Below are the code and all the weights of a small trained network. Each question names an input and a class and asks about switching units off, where a switched-off unit gives its printed mean instead of its output.

import numpy as np


def w(rows, s, z=0):
    codes = np.array(rows[::2]) - 128.0
    scale = np.full(codes.shape[1], s)
    scale[-1] = z or s
    return codes * scale


def f(y):
    return y / 2 * (1 + np.tanh(0.7978845608 * (y + 0.044715 * y**3)))


def log_softmax(a):
    a = a - a.max(-1, keepdims=True)
    return a - np.log(np.exp(a).sum(-1, keepdims=True))


def net(x, mask):
    res = np.array(x, float).reshape(1, 6) / 4 @ E
    y = f(res @ A[0][:, :-1].T + A[0][:, -1])
    res = res + np.where(mask, y, B[0][:, -1]) @ B[0][:, :-1]
    return log_softmax(res[-1] @ U[:, :-1].T + U[:, -1])


A, B = {}, {}
E = w([
[78,118,116,107,176,69,176,150,80,107,200,198],'x0',
[77,134,57,170,132,159,110,181,113,136,42,199],'x1',
[118,134,106,174,117,194,87,105,124,155,214,149],'x2',
[121,124,82,53,135,202,156,101,143,67,129,126],'x3',
[124,84,45,77,144,119,150,183,167,236,156,78],'x4',
[63,150,241,88,135,183,114,221,253,163,146,181],'x5',
],0.0078)
A[0] = w([
[110,130,71,106,133,25,167,137,88,87,180,185,72],'N1',
[175,138,114,169,95,175,97,94,150,148,31,16,30],'N2',
[182,119,175,85,116,68,133,67,118,98,215,27,38],'N3',
[136,130,70,222,125,194,109,90,99,152,226,134,94],'N4',
[167,124,56,170,122,100,130,86,82,114,94,76,50],'N5',
[130,122,70,147,132,85,133,90,81,108,145,119,69],'N6',
[143,127,111,87,137,30,170,133,108,96,24,89,89],'N7',
[139,128,166,185,124,124,116,75,89,17,96,150,20],'N8',
[117,123,21,180,122,129,114,155,102,127,29,194,32],'N9',
[121,122,38,43,125,191,152,100,115,27,127,100,94],'N10',
[131,125,140,246,119,8,112,143,95,183,119,98,73],'N11',
[134,99,14,77,135,94,143,154,134,229,140,54,2],'N12',
[120,122,161,86,126,91,144,152,140,118,75,134,92],'N13',
],0.013,0.0061)
B[0] = w([
[95,59,136,100,177,120,121,129,68,108,197,179,207],'N1',
[90,62,133,88,191,100,133,132,62,112,218,196,226],'N2',
[49,158,42,168,152,171,184,151,111,160,61,91,237],'N3',
[143,93,91,72,100,108,53,108,145,73,131,29,217],'N4',
[96,124,186,113,115,162,113,197,196,136,135,137,222],'N5',
[97,146,179,106,124,159,117,171,189,136,150,140,196],'N6',
[150,93,78,95,84,127,48,108,154,79,149,43,223],'N7',
[141,212,176,174,98,91,144,121,103,50,118,159,221],'N8',
[56,161,57,166,154,162,206,136,109,165,79,70,224],'N9',
[225,126,146,133,139,110,125,75,143,255,104,166,223],'N10',
[224,136,133,114,141,133,137,58,146,233,101,170,223],'N11',
[140,213,191,185,94,102,138,112,99,28,106,167,249],'N12',
[118,147,122,106,117,165,66,108,156,126,161,69,174],'N13',
],0.017,0.012)
U = w([
[147,207,165,187,97,81,143,115,91,41,110,151,79],'0',
[69,144,51,161,167,162,190,148,110,158,79,75,41],'1',
[87,127,215,88,125,179,107,244,255,162,156,140,251],'2',
[109,53,116,96,202,92,131,127,49,109,210,171,152],'3',
[227,134,124,119,141,116,122,69,149,216,101,141,69],'4',
[154,103,71,89,85,112,54,105,147,80,142,33,151],'5',
[162,78,94,163,100,90,166,158,109,115,108,125,221],'6',
],0.0085,0.0028)

Each question gives the input, the list of numbers given to net, and the class t.
The units are the neurons (one row each of A and B). Each row of codes is followed by its name. A weight is (code - 128) times the scale printed after its matrix; where a second scale follows, it is the last column's (A, B and U).
mask holds one flag per neuron, in row order. A switched-off neuron (its flag False) gives its mean, the last column of its row in B, instead of its output. The means were averaged over made-up inputs and are rounded, as every weight is.
A unit's drop is (log p(t) with every unit on - log p(t) with that unit switched off) / (log p(t) with every unit on - log p(t) with every unit switched off).
The circuit of an input: a set's keep is (log p(t) with only the set's units on - log p(t) with every unit switched off) / (log p(t) with every unit on - log p(t) with every unit switched off). Starting from the 12 units with the biggest drops (on a tie, the unit counted first), units are removed one at a time, each time the one whose removal leaves the highest keep (on an exact tie, the one counted first), for as long as the keep stays at least 0.8.
circuit, biggest first: the units of the circuit, biggest drop first
k most important neurons: the k neurons with the biggest drops, biggest first
drop of u: that unit's drop, to one decimal
input [6,3,4,-3,3,-7], class 2: circuit, biggest first	[N6]
input [3,-6,3,-7,-6,2], class 4: 3 most important neurons	[N11, N12, N9]
input [7,-6,4,-8,1,7], class 4: circuit, biggest first	[N5, N11]
input [2,1,2,-4,5,-6], class 2: 3 most important neurons	[N5, N6, N8]
input [0,-5,8,-6,-5,0], class 5: 3 most important neurons	[N4, N10, N12]
input [6,5,-6,-2,-3,-3], class 3: 2 most important neurons	[N1, N3]
input [-2,3,7,-7,8,-7], class 0: 2 most important neurons	[N12, N10]
input [8,-8,2,4,-4,5], class 1: 2 most important neurons	[N3, N2]
input [8,6,-6,0,8,2], class 0: 2 most important neurons	[N12, N2]
input [1,3,-8,-3,-5,-8], class 2: 3 most important neurons	[N5, N6, N4]
input [-8,1,8,-6,2,-7], class 3: 3 most important neurons	[N2, N7, N4]
input [6,0,2,-1,6,-3], class 0: 2 most important neurons	[N12, N2]
input [1,-3,-3,8,-1,7], class 4: 3 most important neurons	[N5, N10, N6]
input [-1,0,-2,-7,4,-4], class 4: circuit, biggest first	[N11]
input [8,1,-4,-7,-3,-1], class 3: 2 most important neurons	[N1, N10]
input [1,5,-2,5,-6,-7], class 2: 3 most important neurons	[N5, N6, N12]
input [-2,5,7,-7,-2,6], class 4: circuit, biggest first	[N5, N12]
input [5,-4,0,-7,-6,6], class 4: circuit, biggest first	[N12, N5, N11]
input [3,-5,-7,-4,5,-2], class 5: drop of N7	6.5
input [-7,7,0,0,-2,5], class 1: drop of N1	0.8
input [5,-8,-7,-8,0,-5], class 1: drop of N3	5.2
input [-4,-6,0,-2,3,2], class 1: circuit, biggest first	[N3]
